Here is a tiny trained network, its code and every weight. The questions are about switching its units off for an input and a class, where a switched-off unit gives its printed mean instead of its output.

import numpy as np


def w(rows, s, z=0):
    codes = np.array(rows[::2]) - 128.0
    scale = np.full(codes.shape[1], s)
    scale[-1] = z or s
    return codes * scale


def f(y):
    return np.maximum(y, 0)


def log_softmax(a):
    a = a - a.max(-1, keepdims=True)
    return a - np.log(np.exp(a).sum(-1, keepdims=True))


def net(x, mask):
    res = np.array(x, float).reshape(1, 6) / 4 @ E
    y = f(res @ A[0][:, :-1].T + A[0][:, -1])
    res = res + np.where(mask, y, B[0][:, -1]) @ B[0][:, :-1]
    return log_softmax(res[-1] @ U[:, :-1].T + U[:, -1])


A, B = {}, {}
E = w([
[129,128,128,128],'x0',
[192,187,132,79],'x1',
[128,128,128,128],'x2',
[131,192,127,207],'x3',
[201,68,106,162],'x4',
[101,144,6,121],'x5',
],0.014)
A[0] = w([
[167,52,125,183,70],'neuron 0',
[112,105,214,143,46],'neuron 1',
[200,106,97,166,47],'neuron 2',
[96,194,127,111,84],'neuron 3',
[26,163,156,124,149],'neuron 4',
[141,140,178,152,114],'neuron 5',
[179,123,190,133,92],'neuron 6',
[123,187,140,229,107],'neuron 7',
[60,70,128,180,98],'neuron 8',
[112,98,136,81,167],'neuron 9',
[130,89,128,78,104],'neuron 10',
[108,73,130,89,113],'neuron 11',
[168,201,107,214,253],'neuron 12',
[152,162,65,93,119],'neuron 13',
[70,180,164,93,50],'neuron 14',
[88,49,107,172,96],'neuron 15',
[195,102,110,171,58],'neuron 16',
[93,174,140,100,83],'neuron 17',
[162,131,188,102,38],'neuron 18',
[146,156,132,169,162],'neuron 19',
[85,56,110,78,185],'neuron 20',
[159,96,146,157,110],'neuron 21',
[120,118,64,138,156],'neuron 22',
[75,94,137,182,95],'neuron 23',
[168,106,118,153,79],'neuron 24',
[37,129,163,125,85],'neuron 25',
[114,148,6,152,41],'neuron 26',
[193,178,129,90,103],'neuron 27',
[142,112,195,129,90],'neuron 28',
[194,176,110,84,78],'neuron 29',
[108,80,155,61,107],'neuron 30',
[162,78,112,12,155],'neuron 31',
],0.015,0.002)
B[0] = w([
[188,110,90,108,205],'neuron 0',
[86,93,117,79,211],'neuron 1',
[185,118,86,129,189],'neuron 2',
[155,109,107,136,191],'neuron 3',
[204,112,86,116,220],'neuron 4',
[23,85,73,62,185],'neuron 5',
[48,136,108,67,205],'neuron 6',
[66,131,148,254,217],'neuron 7',
[144,191,225,72,205],'neuron 8',
[148,134,117,193,174],'neuron 9',
[112,136,122,215,174],'neuron 10',
[124,158,98,199,182],'neuron 11',
[88,133,154,196,231],'neuron 12',
[65,103,143,63,198],'neuron 13',
[202,70,71,121,198],'neuron 14',
[173,187,161,70,204],'neuron 15',
[175,117,76,135,187],'neuron 16',
[227,80,76,175,179],'neuron 17',
[104,138,96,104,190],'neuron 18',
[108,137,92,188,172],'neuron 19',
[94,148,163,183,211],'neuron 20',
[155,111,122,76,174],'neuron 21',
[78,72,174,40,195],'neuron 22',
[176,207,235,104,188],'neuron 23',
[201,96,44,162,165],'neuron 24',
[190,119,92,97,200],'neuron 25',
[71,95,111,87,248],'neuron 26',
[195,253,226,85,192],'neuron 27',
[75,74,120,109,197],'neuron 28',
[139,191,188,80,193],'neuron 29',
[97,130,136,191,193],'neuron 30',
[91,151,130,232,221],'neuron 31',
],0.0085,0.014)
U = w([
[109,128,138,243,189],'0',
[198,183,219,70,243],'1',
[65,59,95,50,55],'2',
[254,79,45,128,4],'3',
],0.016,0.0014)

Each question gives the input, the list of numbers given to net, and the class t.
The units are the neurons (one row each of A and B). Each row of codes is followed by its name. A weight is (code - 128) times the scale printed after its matrix; where a second scale follows, it is the last column's (A, B and U).
mask holds one flag per neuron, in row order. A switched-off neuron (its flag False) gives its mean, the last column of its row in B, instead of its output. The means were averaged over made-up inputs and are rounded, as every weight is.
A unit's drop is (log p(t) with every unit on - log p(t) with that unit switched off) / (log p(t) with every unit on - log p(t) with every unit switched off).
The circuit of an input: a set's keep is (log p(t) with only the set's units on - log p(t) with every unit switched off) / (log p(t) with every unit on - log p(t) with every unit switched off). Starting from the 12 units with the biggest drops (on a tie, the unit counted first), units are removed one at a time, each time the one whose removal leaves the highest keep (on an exact tie, the one counted first), for as long as the keep stays at least 0.8.
circuit, biggest first: the units of the circuit, biggest drop first
most important unit: the unit with the biggest drop
k most important neurons: the k neurons with the biggest drops, biggest first
drop when u is switched off: that unit's drop, to one decimal
input [-3,-7,5,5,-8,7], class 3: most important unit : neuron 4
input [-5,6,6,-3,-6,4], class 1: 2 most important neurons : [neuron 27; neuron 29]
input [7,-1,8,6,-8,-7], class 3: circuit, biggest first : [neuron 4; neuron 14]
input [8,2,-2,-7,0,-8], class 2: 2 most important neurons : [neuron 6; neuron 1]
input [-6,-4,2,-6,-4,6], class 0: 2 most important neurons : [neuron 20; neuron 31]
input [2,-1,-1,-6,1,6], class 0: 2 most important neurons : [neuron 31; neuron 20]
input [-4,-7,-6,4,2,-8], class 2: 4 most important neurons : [neuron 5; neuron 1; neuron 28; neuron 27]
input [-2,2,6,7,-8,-4], class 3: 3 most important neurons : [neuron 14; neuron 4; neuron 17]
input [7,-6,4,5,5,7], class 2: 3 most important neurons : [neuron 26; neuron 22; neuron 27]
input [6,0,-3,1,-8,6], class 3: 2 most important neurons : [neuron 17; neuron 4]
input [6,7,7,-4,-4,7], class 1: 3 most important neurons : [neuron 27; neuron 29; neuron 5]
input [-7,-7,-7,5,-2,6], class 1: 2 most important neurons : [neuron 23; neuron 8]
input [-7,-7,8,-7,-3,-3], class 0: 3 most important neurons : [neuron 30; neuron 11; neuron 20]
input [-4,4,1,-8,7,-7], class 0: circuit, biggest first : [neuron 31]
input [-2,5,-5,6,3,7], class 2: 3 most important neurons : [neuron 26; neuron 13; neuron 22]
input [7,8,-4,8,1,-2], class 0: 2 most important neurons : [neuron 7; neuron 12]
input [7,4,0,6,-8,1], class 3: 3 most important neurons : [neuron 14; neuron 4; neuron 17]
input [-2,-8,1,5,-6,3], class 1: 2 most important neurons : [neuron 8; neuron 23]
input [3,-5,3,-1,0,-5], class 1: drop when neuron 15 is switched off : 0.2
input [3,1,2,4,8,-6], class 3: circuit, biggest first : [neuron 0]
input [-5,-3,1,-6,3,-8], class 2: drop when neuron 1 is switched off : 0.8
input [2,2,6,4,-7,5], class 3: drop when neuron 17 is switched off : 0.2
input [-1,7,0,-4,3,3], class 1: drop when neuron 9 is switched off : 0.0
